Below is a small trained network, with its code and all its weights. Each question gives an input and a class and asks what happens when units are switched off, that is, made to give their printed mean instead of their output.

import numpy as np


def w(rows, s, z=0):
    codes = np.array(rows[::2]) - 128.0
    scale = np.full(codes.shape[1], s)
    scale[-1] = z or s
    return codes * scale


def f(y):
    return np.maximum(y, 0)


def log_softmax(a):
    a = a - a.max(-1, keepdims=True)
    return a - np.log(np.exp(a).sum(-1, keepdims=True))


def net(x, mask):
    res = np.array(x, float).reshape(1, 7) / 4 @ E
    y = f(res @ A[0][:, :-1].T + A[0][:, -1])
    res = res + np.where(mask, y, B[0][:, -1]) @ B[0][:, :-1]
    return log_softmax(res[-1] @ U[:, :-1].T + U[:, -1])


A, B = {}, {}
E = w([
[247,59,155,172,223,98,190,68,209,42,201,228],'x0',
[131,154,95,155,147,118,81,106,143,140,170,125],'x1',
[40,192,92,254,145,40,208,121,200,121,33,207],'x2',
[83,91,102,128,149,112,118,152,136,93,145,86],'x3',
[165,148,104,143,159,98,139,196,145,145,154,113],'x4',
[105,125,149,128,147,124,125,156,176,121,160,105],'x5',
[176,173,124,160,138,87,130,140,109,152,160,122],'x6',
],0.0063)
A[0] = w([
[30,176,87,124,69,107,105,198,76,233,94,114,115],'n1',
[137,198,64,139,123,127,127,158,111,139,65,56,4],'n2',
[74,196,96,170,124,76,145,143,164,91,36,179,44],'n3',
[54,183,128,238,121,101,178,113,176,142,58,135,74],'n4',
[37,216,132,181,95,162,127,147,46,172,95,70,73],'n5',
[2,170,104,222,146,39,208,98,169,177,52,163,51],'n6',
[188,86,167,27,142,168,100,117,79,183,182,48,126],'n7',
[37,169,122,126,49,100,116,175,111,209,86,96,113],'n8',
[180,66,144,179,187,65,172,78,136,78,131,218,165],'n9',
[118,181,105,190,69,111,149,154,79,146,84,45,20],'n10',
[180,60,104,180,161,74,180,113,105,16,149,191,89],'n11',
],0.006,0.0021)
B[0] = w([
[124,105,189,246,179,181,147,75,220,219,194,195,225],'n1',
[135,157,84,171,161,136,109,108,104,157,144,183,163],'n2',
[213,140,48,92,98,109,96,157,85,78,76,111,212],'n3',
[180,175,101,16,100,42,62,166,45,89,81,153,224],'n4',
[109,75,143,158,176,169,234,69,174,157,123,161,209],'n5',
[253,131,68,42,61,67,46,168,53,115,89,118,255],'n6',
[179,177,77,38,109,100,113,214,59,13,48,76,239],'n7',
[86,45,157,193,194,165,139,73,217,233,184,105,216],'n8',
[113,47,205,182,126,219,201,120,216,110,192,148,246],'n9',
[116,133,155,190,66,96,152,88,141,124,140,144,174],'n10',
[119,48,158,201,172,163,179,77,168,126,150,173,225],'n11',
],0.0066,0.0078)
U = w([
[64,56,189,173,200,200,226,72,193,169,185,145,255],'0',
[182,156,54,2,58,94,31,216,26,48,53,43,1],'1',
],0.0048,0.00061)

Each question gives the input, the list of numbers given to net, and the class t.
The units are the neurons (one row each of A and B). Each row of codes is followed by its name. A weight is (code - 128) times the scale printed after its matrix; where a second scale follows, it is the last column's (A, B and U).
mask holds one flag per neuron, in row order. A switched-off neuron (its flag False) gives its mean, the last column of its row in B, instead of its output. The means were averaged over made-up inputs and are rounded, as every weight is.
A unit's drop is (log p(t) with every unit on - log p(t) with that unit switched off) / (log p(t) with every unit on - log p(t) with every unit switched off).
unit that matters most: the unit with the biggest drop
top k neurons: the k neurons with the biggest drops, biggest first
drop of u: that unit's drop, to one decimal
input [-3,7,4,6,3,3,-5], class 1: top 4 neurons -> (n6 n9 n4 n11)
input [-5,-7,4,0,2,-3,2], class 0: top 4 neurons -> (n1 n8 n5 n7)
input [-8,1,7,0,-6,-2,4], class 0: unit that matters most -> n1
input [3,-3,-4,-1,-3,3,-7], class 1: top 3 neurons -> (n1 n8 n7)
input [6,7,8,-8,0,-7,5], class 1: top 2 neurons -> (n6 n4)
input [2,7,3,2,1,8,-1], class 1: top 3 neurons -> (n1 n8 n5)
input [2,7,-3,6,-2,5,-5], class 1: top 4 neurons -> (n1 n9 n8 n5)
input [-5,0,-3,1,-1,3,-1], class 0: drop of n5 -> 0.0
input [0,1,-2,2,-6,8,3], class 1: drop of n11 -> 0.3
input [-2,-3,0,1,7,-4,6], class 0: drop of n6 -> 0.1
input [-6,4,-3,-8,-1,-1,-6], class 0: drop of n1 -> 0.0
